q501-q195: [  5 -21 -31  25   5  37 -17 -20 -16   0 -40  29 -56   7 -78  14  38 -34
  28 -19  31 -19  14  26  -6 -20  37]
q501-q195: [-25  13  13  -6 -23  12   7 -28  -7  -6  25  24   7  -5  45 -36 -21  21
   1   2 -17  -4  23 -29  -8  17  -8]
q479-q281: [  9  -7 -25 -26   8 -18 -20  14   6 -35 -17 -12 -25  -2   5  -5  13   3
   2  34   4 -14   2  31  -1  52 -21]
q77-q579: [-17 -23  -3  22  11  -4 -17  44 -28 -17  -4   3  16  12 -76  43  25  -1
  15  51  57  -4 -10  -8   4  15  11]
q594-q910: [  6  22   6   4  -2  -5  15  17  10  -5  -6   6  26 -12  -7  12 -19  -2
   0  10 -16  11   7   2  -9  -7   7]
q566-q803: [ -8 -36  29  33 -11  -7 -12  18  -9   3   3  11 -10  14 -59  14  30 -17
  35  10  43 -14 -15   4  18  17  16]
q536-q787: [ 17  16 -31  32   1  11  30 -17  20  14 -25 -31 -42 -40   5  25  12 -57
  42  13 -37 -18   9  15   5 -48  29]
q77-q579: [ -3  11  -9 -11 -14   2  -3 -32  -2 -21   2   2 -12 -11  30  -9  -7   3
  -2   7 -20   2  12  -7  -9   7 -10]
q536-q787: [ 58  -4 -24 -15   2  26  15 -18  44   3 -23  12 -37 -52 -41   9   0   6
 -10 -55  -3  19  25  65 -11   4   4]
q594-q910: [-10  28   4   1 -15  -4 -11 -31 -25 -12 -26  27  10  44   2 -11  -7 -14
 -19 -48 -20  23  -9 -14 -19 -16  27]
q566-q803: [ 11 -17 -24   4  13   4 -41  55 -26   3 -39  -2  -3  35 -24  -2  32  -7
 -10 -36  45  18 -13  22   0  11  23]
q77-q579: [ 11  18 -32 -33  21   1   5 -53  -7 -27 -13   3  -1   7 -42  34  -7  18
 -53 -21  -8  25  -9   6 -24 -14  -7]
q536-q787: [-31  -3  12  45 -33  10   9 -14 -19  27  20 -16 -19  -1  66 -31  15 -28
  45  -8  -8 -15   1 -42  18  -7  28]
q501-q195: [ 14 -21   9  22   9 -39 -30  27 -18  -4 -21 -44   8  30 -31  56  33 -38
   4  14  20  17 -54  -2  19 -39   5]
q501-q195: [ -8  -1  10 -29   9  -2 -31  15  -1   4 -21  38  -8  54  20 -63  -6   4
  -8 -26  -7 -26   5  21  -3  22  -9]
q594-q910: [ 34 -28   3 -22  -7  11 -26   7  35  -6  -8  15 -41 -28  13 -30   3   5
  19   3   0 -21  28  51   7  22 -34]
q536-q787: [-17  -6 -10  21   2  -5  27 -24 -10  23  17 -34 -19   4  10   3  23 -10
   4 -23   7  -5 -25 -21  16   8  23]
q536-q787: [-31  16  36 -36   3  13 -21 -11 -12  18  15  58  35  59  57 -77 -43  33
 -32 -30 -26 -15  16 -27 -12 -15 -25]
q566-q803: [ 19  10 -24  -7   9   1   8  30   3   8  -9 -24  15 -13  13   6   0  13
 -25 -32   7  32  -4  12  -5  10  11]
q77-q579: [-13  18 -19 -18 -21  22  -2 -67   5 -30  -7  33 -50 -15  38 -41 -12  -7
  20  18 -42 -34  43   3 -17  14 -11]
q479-q281: [  0   6   5  10  -3   6  45 -73  22   0   7  19 -31 -18 -60  19  -2 -14
  11 -11 -19 -19   1   9  -3  -3  16]
q536-q787: [  0  -4  26   5  -8 -27 -12   6   1   3 -18  11  -8  43  -6 -22  11 -23
   9 -30  -4  -8 -24  15   9  19  14]
q77-q579: [  7   5  36   4   8 -28  11  23  24   5  -6   9  21  14 -35  12 -13 -18
  12  19 -15 -15 -16  17   7 -10  -3]
q479-q281: [-33  25 -36  -1  31 -24  41   7 -16  -5  -4 -24   6  28 -27   8  12   2
 -17   8   7 -12 -27  -8  -4  58  32]
q594-q910: [ 31 -22  -4  -7 -20   5 -18 -39  13 -14  -7  -3 -46 -23   0   1  18  -6
   6 -27   1   8   4  28   3   6 -11]
q77-q579: [ 11 -10  57   2  16  -8  33  35  48  74  28   1  24   9  21 -41 -23   4
   4 -43 -17 -23 -14  15  28 -18  -7]
q77-q579: [  0  -3  35  22   1   2  43  11  40  57  11  12 -13   0   3 -43  -7 -20
  34 -38 -18 -38   0  21  22   7  23]
q77-q579: [ -7 -20  10 -17  22  -3   4  -6  19   0  19   7 -13  -3 -25  -1  -3  11
   9  46   5 -43   3  11  10   9 -33]
q566-q803: [ -9  32 -25  -3   9 -18  11  33  -7 -15 -32   1  11  24  -4 -11   0 -10
  -6  -5  -8   3  -5  14 -13  45  31]
q566-q803: [-17  -3  22  14  15  11  -6  38  -1  21  16   5  33  -1   7   8 -18  -6
  24  67  -4 -29  12 -27   8 -60 -19]
q536-q787: [-33   6 -20  21  26  15  27  33  -8  25  19 -22  11 -11  11   6   0  -5
  25  61   5 -37   9 -29   9 -15   8]
q501-q195: [  5  26   4 -13 -19 -13   2 -23   4 -28   5  -6  15 -18  42   6 -24   5
 -10  19 -37  20   7 -13 -12  -7 -18]
q77-q579: [ -7 -25  19  12  18   1 -10  49   3  18   3  11  10  14 -40   3   8  -4
  22  31  30 -28  -3   8  15  -3  -4]
q594-q910: [ 36 -13 -32  -2  -5   3  -6  -7  -1 -23  -9 -30 -12 -40 -28  48  21  11
 -20 -19  28  47  -5  19  -6  10   1]
q566-q803: [ 38  -8  -9 -12  47 -20  24  72  35  42 -21 -28  14  13 -44   7  10   4
 -28 -55  21   9 -34  58  14  24  16]
q501-q195: [-19  21  22 -20 -25 -39 -50 -16 -36 -42 -21  14  19  67  54 -26  -8 -10
 -20  -4 -28  18 -22 -26 -12   5 -11]
q479-q281: [  0  -4   0   3 -14  18 -34  16  -3 -23 -15  26  -9 -15   9  -6  -5 -12
  34  55  -4 -19  37   4  -7 -17 -17]
q594-q910: [  2 -22   0   6  21  23  42  -7  16  39  27   9  -4 -15 -68   7   7  29
 -14 -45  39  -3  -3  12   8  23  17]
q594-q910: [ 15  -9  18  -6 -42   3 -35 -53   5 -33 -13  30 -40  -7  21 -19   1 -17
  21  -7 -22  -1  19  13  -6  -5 -17]
q566-q803: [ 13  14  31 -26 -16 -11 -27  -3  21 -17 -18  38   4  16  35 -39 -30  -7
   3   2 -43 -10  17  21  -9  -9 -27]
q479-q281: [ 12  11  -1  17 -10  -2  28   3  14  -6  17 -27  19 -55  -1  45 -11   0
   9  35  -9  21   6 -12   0 -17  -2]
q566-q803: [-14   2  16  26 -14  -1 -12  46 -13  -7  -2  10  26  -2  -2   8  -3 -12
  31  45  10  -3  11 -16   1  -6   8]
q77-q579: [ 12  23   3  22 -31 -19   1   4   9 -12 -29 -12 -15  -9  41  -8   2 -45
  34  -3 -39   6   1  11   1   1  23]
q77-q579: [-10  -5 -12 -28  -8  13 -10 -50  16 -24  15   9 -52 -25  56 -39  -7   5
  24  52 -32 -50  37   4   0  17 -45]
q501-q195: [-16  20  -9  21   2 -11  21 -12 -21  -3 -23   9   5  35 -55  17  13 -21
  -7 -36   7  13 -24  -5 -10  13  52]
q566-q803: [ 10   9 -11 -18  34  -5  22  13  23  20  -2 -14   5   1  -4   0 -11   5
 -17  -2 -14 -13  -7  19   3  -8  -8]
q501-q195: [  3  -6  10   8   9 -25  -5  41  -9  15   1 -32  28  21   8  13  10  -2
 -13 -12  16  21 -34  -8  13  -3   6]
q479-q281: [-43   8  18  19   2 -17 -22   1 -50  -6  -1   3  35  62  -5  16   4 -17
  -3  24   6   0 -30 -55  -1 -38  13]
q594-q910: [ 33 -51  47  23 -28 -10  12  -2  47  24  42 -30 -30 -60  10   8  15  -5
  45   8  11 -11  -5  20  40   8 -27]
q594-q910: [  9  -1  38   6 -33 -14 -25  26  12 -19   1  11  15 -16  39 -10 -17 -10
  32  43 -19   0  17   0   4  -6 -24]
q536-q787: [ 21 -14  19 -14  31 -37  34 -17  42  22  15 -33 -10   3 -36  23   4  -5
 -13  -9 -11 -18 -43  28  23   1 -18]
q479-q281: [ -1  18   7  -4 -16  38  10 -35   7   7   0  53  -2 -11   1 -31 -27  11
  -3 -38 -20   3  39   0 -20 -16   9]
q479-q281: [-12  20 -26  -1  18  18  22  59  -6  32   0  -4  30   2  30 -33 -10  25
 -18 -33  13  11  12  -3  -6  30  27]
q479-q281: [ 29 -13   0  -9  -8 -11   4 -31  28 -18   2 -16 -33 -36 -11  21   7  -6
   9  12 -10  -3  -1  28   6   8 -21]
q501-q195: [ 12   2 -45  -9 -18  22 -19 -14 -22 -40  -3 -13  -8 -43  14  24   8  25
 -18   5  20  44  24  -7 -20  16  -5]
q536-q787: [ -8  -9   6   5 -29  18 -25  18 -19 -29  29   4  29 -44  28  15 -12  32
   9  58  22  24  33 -34  -7   0 -28]
q479-q281: [ -2   2  58   3 -25 -43   4 -82 -13 -34  33  -2  41  14 -47  73 -15   5
 -33   8 -12  45 -48 -48  -3 -46 -22]
q536-q787: [-13   7  23  21 -13  -2   4   2   8  13  13  -9   3 -11  50  -9 -13 -28
  40  47 -34 -28   9 -24  12 -42 -10]
q594-q910: [-25  24   2   4  23  13  40   7  -1  22   8  30  33  16 -44  -3 -22  15
 -14 -10   1 -10   5 -12 -12   1  25]
q566-q803: [ -3  10  60  19 -30  -1  -2  31   4  23  27  14  62  -6  49 -12 -37   7
   8   0 -18  25   8 -36   4 -44  -8]
q566-q803: [-13  21 -47 -30  64  -7  51 -33   2  37  -4 -30 -13  44 -18  -8   7  10
 -58 -62 -11 -15 -40   8  -1  11  22]
q536-q787: [-32  25  35  26 -30   6 -32  31 -12  -5  -7  26  24   9  84 -34 -31 -41
  62  86 -52 -37  37 -41  -1 -65 -12]
q501-q195: [-36  22  11   7 -26   7  -1 -60 -24 -22  -9  51 -15  35  -4 -29  -7 -16
  12 -11 -23 -16  12 -24 -18   7  23]
q501-q195: [ 34  21  20   4  19 -21  38  12  54  27 -14 -16  10 -18 -13  22 -24 -36
  12   7 -53 -14 -12  33   9 -52  -1]
q594-q910: [ 21  -7  50  26 -54   7   5 -25   5 -15  14  42  23 -31 -52  26 -12  13
   4 -43  17  54  10  -3 -10   3  16]
q479-q281: [-15  36 -28   3   8 -26  44 -27 -14  -5   9 -50  18   1  20  29   0   0
 -32 -12 -20  29 -33 -31  -5  11  23]
[ -4  23  -4   1   4   4  17  -4  -2  -3  -8  15  18   3 -22   8 -14   2
 -11  -8  -9  10   4  -3 -14  -5  16] -> q594-q910
[  8  -1 -59  -5  18  17  12 -42  -8  -9 -21 -16 -50 -11 -37  21  29  -7
 -13 -25  12   0  -2  19  -9  11  21] -> q77-q579
[ 10  -7  30   4 -33 -10  -2 -48   9  -7  30 -20  -3 -28  48  11  -9  -1
   6   7 -26  15  -5 -25  10 -30 -28] -> q536-q787
[ 11  18   0  51 -31 -30  26  28 -10   4 -16 -46  16 -10   5  33  22 -35
  13 -43   4  54 -35  -8   7  18  61] -> q77-q579
[ 13 -42  30   6   0  -7 -29   5  11   2  -1  10 -23   8 -39   9  19 -16
  27  21  20 -26  -9  21  19 -14 -21] -> q479-q281
[-44 -11  -8  10 -46  42 -10 -45 -46 -22  53  16  -3 -33  54 -23   1  48
   5  15  30  16  40 -67 -10  35  -8] -> q501-q195
[ 14  -5  51   5 -16   3  27 -35  54  36  49 -17  -6 -54  74 -12 -35 -11
  35  37 -62 -33  16 -14  25 -68 -47] -> q536-q787
[-12  33 -19  -1  -3  10  33 -14   2 -18   2  15  12 -25 -12   7 -20  11
  -3  17 -15   4  23  -7 -20  20  14] -> q479-q281
[-22   3 -15  26   3   5  11  19 -15   3  11 -25   5 -17  12  19   8 -13
  27  54   6 -14   4 -28   7 -12   9] -> q536-q787
[-27 -10  20   2  -8  26   1  -3  -2  16  26  37   0   2  12 -42 -11  19
  17   8   9 -29  27 -16   2  13  -7] -> q77-q579
[  5  20 -10  26 -18  -3  11   2 -13  -2 -23  -6   4   2  -6  12   9 -22
   1 -41  -3  33  -9  -2  -8   2  45] -> q77-q579
[ 39 -15  44   7 -66   1 -30 -42  20 -35  -6  36 -23 -36   1  -1  -5 -10
  25 -24 -13  30  22  23  -5   0 -14] -> q594-q910
[ 46   6 -32   2  -9  50  11   1  38  -4 -11   8 -22 -94  -5  21 -16   2
  21  18 -14   9  62  36 -15 -34  -9] -> q536-q787
[ 19  -4  40  -7  -9   0  37 -37  30   3  32  29  24 -27 -64  24 -25  35
 -25 -34   5  26  -2   8  -5   8  -8] -> q479-q281
[  1  -5   3 -22  40  10  47 -19  37  46  42 -16   3 -19   2  -6 -21  29
 -22  -3 -14 -28  -3   2  13 -18 -27] -> q536-q787
[  1  23 -27 -17  -4  13   6 -30  -2   2 -12   3 -18   4  46 -35  -7   4
 -19 -46 -26   8  12   3 -13   9  10] -> q479-q281
[-54  12 -19  15  21  16 -11   0 -60  20  -2   4  20  64  10 -10  10  -7
 -13  -5  14 -10 -15 -58  -5 -37  30] -> q566-q803
[ 11 -21 -25 -21  -5  35 -51  16 -13  -6 -14  18 -25  -4  36 -39  10  20
  -4 -15  23   2  34  16  -7   9 -19] -> q501-q195
[  7  18 -34   9  -2  47  29 -37  13  16  15 -17 -17 -68  42  12 -17  -3
  12  20 -33  -3  41 -18  -8 -62  -4] -> q536-q787
[ 13   2   8  12 -24  14  16  -2  11   1  36 -22  23 -67  36  25 -18  20
   5  23  -5  30  21 -24   1 -22 -17] -> q566-q803
[  5  25 -15 -33  20  -1  43 -31  37 -19  -3  28 -13 -19 -44  -5 -25  17
 -13  12 -27 -25  20  36 -18  45  -8] -> q501-q195
[ 17   3  14   6  18 -29  -1  32  14  -4 -27  -3  15  18 -57  35   2 -28
   6  20  -3  -4 -24  26   4 -19   5] -> q77-q579
[  8   4  -6 -11  19   8   4  -8   5  11 -12  13   1  14 -29   3  -5   3
 -20 -27  -2   1  -3  13  -7 -18   4] -> q77-q579
[ 36 -14   0 -16  18   7  31 -13  47  27   5  -1 -24 -26 -33  -3  -1  12
 -12 -46  -1  -6  -1  48   8  12  -6] -> q536-q787
[ -3 -12  37  55  -2  25  43   9  17  46  28  13  20 -35 -66  40  -7 -17
  40  15  14 -12   7 -17  15 -58  25] -> q479-q281
[  1  30  -6 -10  11   4  15  21  14  -4 -16  23  22  -3 -10  -6 -27   2
  -4  14 -22  -5  20  13 -16  -1   4] -> q594-q910
[  5 -20  37  19 -23   8  21 -27  23  10  31  15 -10 -34 -25   6  -4   4
  26   1   5  -8   9   0  11   3  -5] -> q594-q910
[-24   6  24 -13  -6 -22  -5 -38  -4 -25   6  24  -4  31  -5 -13  -9  -4
   4  28 -20 -26  -7 -11  -3  16 -16] -> q501-q195
[-25   2  88  34 -25 -33  -7  55 -17  51  14  19  68  77  38 -47 -13 -11
   2 -66   1  19 -42 -37  21 -11  31] -> q594-q910

q942_q615: [ 38 -64  13   0  10  33 -18 -17  19  -9  26  53   6   1 -51 -17  33  -2
  17  -7  -9 -19 -18  -6 -26 -22  13]
q995_q677: [ -9   7  -1  14   5  26 -20  35   9  12  18   1  -6   4  18  49 -11   2
  -6 -12 -15 -30  24  10  14  43  20]
q612_q67: [ 38  38  -4 -13 -27  -7  24 -57  28  27   2  -7  53  67 -22  -7  39 -18
   1  42  24   8 -14  -6  -8 -47 -18]
q612_q67: [ -7   7   0   1   0   5  -5  21   6   0   5  -4  -9  -3   6  21 -12   6
   8  -8  -3 -18   8   0   8  23  13]
q610_q744: [-17  32  -7   6   0 -24  21   8  -6   3  -9 -18   9   4  23  -8  -1   4
   0   9  10   2   1   5  17  11  -1]
q612_q67: [-24   5   8   6   9 -33  42  -2  20 -26  -2   5   2 -13   3 -41   8  16
  56   5  40 -19 -30 -19  11  10  18]
q231_q829: [-21  16  -2  13   2  -2   0  -9 -13   9  -7 -18   2  -3  33   9  -8 -12
 -28   6   5  25  13   6   4   2 -16]
q610_q744: [   0  -27   -6   20    8   39  -47   -7  -54   22   -3   -5  -10  -19
   32   28  -13  -29 -102  -11  -44   59   41   29  -16   -9  -34]
q231_q829: [ 20  13 -11 -34 -18 -20   0  27 -17  -7 -18 -18 -20  -4 -24  -3 -24  18
   4 -11 -20  -3  -2   0   4  -2   4]
q995_q677: [-48 -36  28 -11  -1  -1 -10 -46   0 -37 -24 -21 -61 -66  17  -2 -58 -14
  13 -20  40  57 -12 -47 -32 -21 -27]
q995_q677: [ 29 -63  18  20  -3  43   8  15  -2 -29  40  31 -22 -32 -12  10 -15   6
 -25 -34   1 -25  -6 -12  -6  51  58]
q612_q67: [ -2 -27  12   2   6  10   6  37  21 -28  21  20 -26 -25 -14   8 -15  23
  42 -27   7 -50 -11 -16   8  47  48]
q231_q829: [ 21 -31  -5  30   6  20   7  23 -45  -4  18  14   3 -19  16 -10   3   0
 -72 -17 -27   7  13  26   8  34  24]
q995_q677: [ 45 -39   2   2  -6  -6  36  -8 -20 -24  12  25  10  -9 -32 -58  20  10
 -18  -5   1   0 -28  -1  -6  -4  27]
q231_q829: [  5  19 -13  11   4 -17  19  12 -20   9  -3  -3  23  12  12 -22  19   4
 -21  11  -9   1   2  21  16   5   1]
q610_q744: [-13   1  10  33   4  20   6 -54   9  17  13   1  30  16  34   8  22 -32
 -34  23  28  31   6  -1  -9 -14 -19]
q942_q615: [ 32 -49  -6  -4   5  10 -12  31 -45 -16   2  21 -20 -32 -24 -24  -5  12
 -40 -27 -44   6   2  17  -6   6  14]
q942_q615: [ -4   3  -1  19   6  10   1   8   0   8  12   5  12   7  16  11   9  -3
 -14   2  -2  -9   9  11   9  18   9]
q231_q829: [ -7 -54  18  -4   4  42 -45  -2   0 -15   7  10 -48 -42  -6  36 -37  -9
  -9 -32 -11  12  11 -17 -26   6   0]
q942_q615: [ 65  14 -14   7 -31 -25  81   5 -33 -11  15  -3  38  24 -13 -54  20  15
 -52  10   8  -8 -24  11  23  27  49]
q445_q215: [ 64 -59   8  23 -12   4  63 -38 -33 -30  27  34  27 -10 -25 -79  33  -2
 -60   1  17  20 -37  -2 -11  -2  37]
q610_q744: [ -9  48 -14 -29 -18 -24  -7  16 -10  12 -28 -41 -13   9   7  22 -30   5
   0   3 -11  11  13   2   9  -6 -20]
q995_q677: [-34 -16  -4  21  21 -10 -12 -26 -54   2 -26 -11  -6 -36  42 -32  -3 -21
 -61   3 -10  75  13  17 -11 -32 -50]
q445_q215: [ 66 -34  -4  -2 -14   3  32   3 -24 -14  18  26  17   5 -40 -44  23  11
 -35  -6 -14  -9 -21   8  -3   3  35]
q231_q829: [-30  44  -6 -11  -3 -26  -1 -13   5  13 -26 -31   3  12  20   7  -8  -6
  15  17  12  20   6  -3   5 -21 -33]
q445_q215: [  5  17  11 -47 -41   6 -17 -44  23  -1 -21 -39 -34   5 -18  44 -51 -15
  13  -1  23  31  -2 -42 -28 -34 -26]
q612_q67: [ 62   1   0 -18 -30  37 -12 -22  25  25  23  10  25  53 -42  37  17 -13
 -17  11 -10 -18   3  -2 -14 -15   9]
q612_q67: [  7 -47  16 -30 -13  19 -29 -17  -5 -25 -10  -2 -53 -41 -27  12 -45  -4
   0 -28  -3  27  -5 -30 -33 -19  -9]
q942_q615: [ 46 -34   0  21   6  39  -7  -2   3  14  36  42  33  26 -22   1  43  -8
 -31   3 -21 -22   3  19  -5   5  22]
q610_q744: [  6  57 -23 -40 -25 -49  16  20 -24   5 -39 -45  -7  11  -5 -11 -24  16
   1   7 -13  15   1   5  15 -14 -17]
q942_q615: [-14  14  -3  16   5   1   4  12  -5   6   3  -7   5   0  25  11  -2  -1
 -14   1   0  -3  11   9  13  21   5]
q942_q615: [ 21  -3   6  -7 -20 -45  82 -10  -3 -45  -1  -2   1 -16 -19 -72  -2  24
  24   0  46  -8 -49 -27  10  14  42]
q445_q215: [ -9  27   0 -20   9 -37  13 -28  49   5 -13  12  33  37 -33 -38  46   7
  93  34  29 -22 -31 -13  -2 -52 -22]
q942_q615: [-16  20   8  19   7  21 -10 -25  44  25  18   7  29  36  15  34  26 -18
  22  22  22 -17   8  -3   0  -3  -8]
q612_q67: [-29  44 -11   6   3 -24   6  -4  -9  17 -19 -27  14  12  35   1   1  -7
  -9  19   5  21  12  11  13  -8 -27]
q995_q677: [  9   7  12  -8 -10  37 -31 -41  56  27  17   8  18  45 -17  52  16 -24
  27  18  16 -13   6 -16 -20 -26 -15]
q995_q677: [-11  -9   9  -1  -3   9   0  27   9 -19   8  -4 -31 -25   5  24 -33  12
  16 -23   6 -23   1 -15   6  40  29]
q231_q829: [ -9  12   3 -13 -12  -2  -5  -8   3  -1 -10 -21 -17  -5   6  19 -26  -4
   1  -3   8  13   4 -13  -5  -3  -9]
q995_q677: [ 21 -28   1  26   8  34 -11  -8 -13  13  23  24  20   8   4   5  24 -15
 -49   0 -17   6  12  19  -6   4   5]
q445_q215: [ 39 -10  -8   4 -13  10  12  11 -30   2  10   2   7   4  -7  -6   1   1
 -54  -7 -21   5   5  15   3  14  18]
q445_q215: [ 42 -60  17 -24 -21  20   3  -5  -3 -38  11  16 -40 -34 -48  -9 -30  10
   0 -32   2  -3 -22 -30 -25   5  32]
q445_q215: [-19 -23  11   2   2  22 -23  14  -6 -14   2  -7 -42 -37  15  33 -42  -1
 -10 -27  -4   6  14 -11  -7  26   7]
q610_q744: [-45  28  -5  45  21 -15  27  17 -17   5   3 -12  16  -9  65  -7   6  -1
 -23   8  14   3  13  19  30  41   7]
q231_q829: [ 26   8 -21  21  -3 -11  30  34 -58   4   4  -5  19  -1  20 -27   9   9
 -76  -3 -30   8  11  37  25  32  21]
q445_q215: [-13   0   6   7  -5   7   0 -19  -5  -1  -2 -14  -9 -10  22  13 -17 -13
 -23  -1  13  25   6  -8  -6   1  -9]
q610_q744: [ -8  -7   6  12   8   7   2   0  11  -3  10   9   3  -2   6   2   6   0
  10  -1   9 -11  -2  -2   2  10   9]
q610_q744: [ -9 -49   9  25  28  30 -23  37  -3 -14  24  34 -19 -33   3   9   0   8
   0 -28 -20 -28   9   9   2  38  28]
q612_q67: [-27  54  -2 -11 -12 -31  21 -21  20   7 -20 -34   8  19  19   4  -8  -3
  29  22  34   9  -5 -15   9 -12 -19]
[ 21  -1  -3   1  -1   4  -1 -28   3  16   3  12  30  27 -14 -14  33 -12
 -11  19  -2  11  -4   8  -9 -33 -16] -> q995_q677
[ 11 -11   2 -14 -11  30 -35  16   0   5   5  -5 -27  -6  -9  49 -30  -3
 -16 -20 -23  -5  19  -3  -9  13   5] -> q612_q67
[ 45  25 -12 -67 -58 -24  13  36 -29 -21 -27 -51 -52 -13 -38  19 -76  27
 -15 -29 -20   4  -3 -20   2  15  22] -> q231_q829
[-76  16 -11  67  45  -2  -1  76 -45   3   6 -11 -11 -45  99  20 -17   8
 -48 -20 -21  -8  43  43  47  90  18] -> q610_q744
[ -7  36  -6   0  -7   2  -4  17  12  17   3 -16   6  22  14  36  -7   1
   3   5  -2 -18  15   6  15  20   5] -> q612_q67
[ 33 -28  -5 -11  -7  10 -15 -12 -34   2  -6   6  -3  -6 -21 -16   2  -7
 -47  -6 -28  32   3  10 -18 -28 -15] -> q610_q744
[-37   6 -13 -20  23 -18 -51  25 -24  10 -38 -11 -25 -22   5   1 -13   4
  12  -7 -40  25  20  19  -4 -33 -50] -> q231_q829
[-47  73  -2  52   2 -16  56   4  22  16  17 -28  41  29  79  22  10  -6
  -4  27  51 -23  10   5  45  63  25] -> q942_q615
[ -4  -9   7  11  -8  18  -2  -8 -13  -3   6 -11 -14 -16  22  22 -24 -11
 -39 -10   5  20  11  -5  -4  17   4] -> q231_q829
[  5 -34   8  19   6  28 -11 -19 -12  -1  13  14  -1 -13   8   3   3 -16
 -38  -6  -4  20   6   3 -14  -1  -2] -> q995_q677
[ -4 -11  13 -18 -10  -6   5 -33  17 -16  -9  -4 -16 -11 -16 -10 -13  -4
  28   0  27  15 -19 -29 -18 -25 -10] -> q995_q677
[ -9  12   6  -2  -6 -16  25 -15  18 -10  -2  -6   3   2   1 -13  -1   3
  28   8  30  -4 -16 -17   3  -1   5] -> q942_q615
[ 39 -29  -4 -33 -16   5 -12  39 -21 -20  -2   4 -36 -22 -43   1 -30  22
  -4 -32 -35 -15  -3  -3  -6  12  24] -> q231_q829
[-18 -51   3  -8  41  14 -64  22   4  -3  -6  41 -22 -27 -29  -8  16   7
  43 -17 -40 -11   5  12 -19 -30 -24] -> q231_q829
[  7  17 -11  -1 -15   7 -18 -37 -41  29 -20 -31   9  11  25  14  -9 -31
 -84  15 -18  71  25  16 -14 -38 -49] -> q610_q744
[ 36 -13  -3 -14 -23   6  12  22 -23 -15   5  -7 -20 -13 -16   4 -28  11
 -33 -21 -15  -4  -1  -3   2  25  30] -> q231_q829
[ -7 -59   2  25  34  -5   2   9 -42 -24   0  33  -8 -48   2 -62  18   6
 -23 -16 -18  20  -9  17  -6  -4   0] -> q612_q67
[ 28 -41  35  -2 -34  51  13 -40  45 -27  38   7 -27  -9 -19  45 -36 -12
   5 -20  48 -16 -17 -54 -24  30  47] -> q231_q829
[-47  48   2 -55 -20 -25 -36 -19  23   5 -50 -57 -47  -7   3  44 -60  -6
  53   2  16  33   8 -34 -16 -43 -56] -> q231_q829
[ 34 -34  12 -10 -16   0  29 -37   3 -24   7  15   0  -7 -34 -38   6  -1
   1  -1  23  10 -32 -24 -19 -20  14] -> q445_q215
[ 32 -25   2 -13  -7   4   0 -16  -4  -6   2  15   2   2 -33 -21  11   0
  -4  -1  -6   6 -14  -4 -16 -24   0] -> q610_q744
[ -8   5  -2  28   9  -5  20 -14 -14   6   5   3  25   4  27 -21  21  -9
 -29  13   9  15   1  13   8   3  -3] -> q445_q215
[  8 -38  -9  39  27 -14  33  31 -59 -21   9  28  12 -35  15 -71  26  15
 -51 -12 -22   6  -7  33  17  27  26] -> q610_q744
[-28  26   4 -40 -10 -21 -22 -28  24   2 -35 -29 -23   1 -10  14 -26  -5
  50   9  17  24  -5 -27 -17 -47 -44] -> q942_q615
[-20  75 -17   7  -6 -21  12  -1   7  37 -11 -33  37  46  37  22  14  -9
  -7  32   7   2  18  18  24   0 -21] -> q612_q67
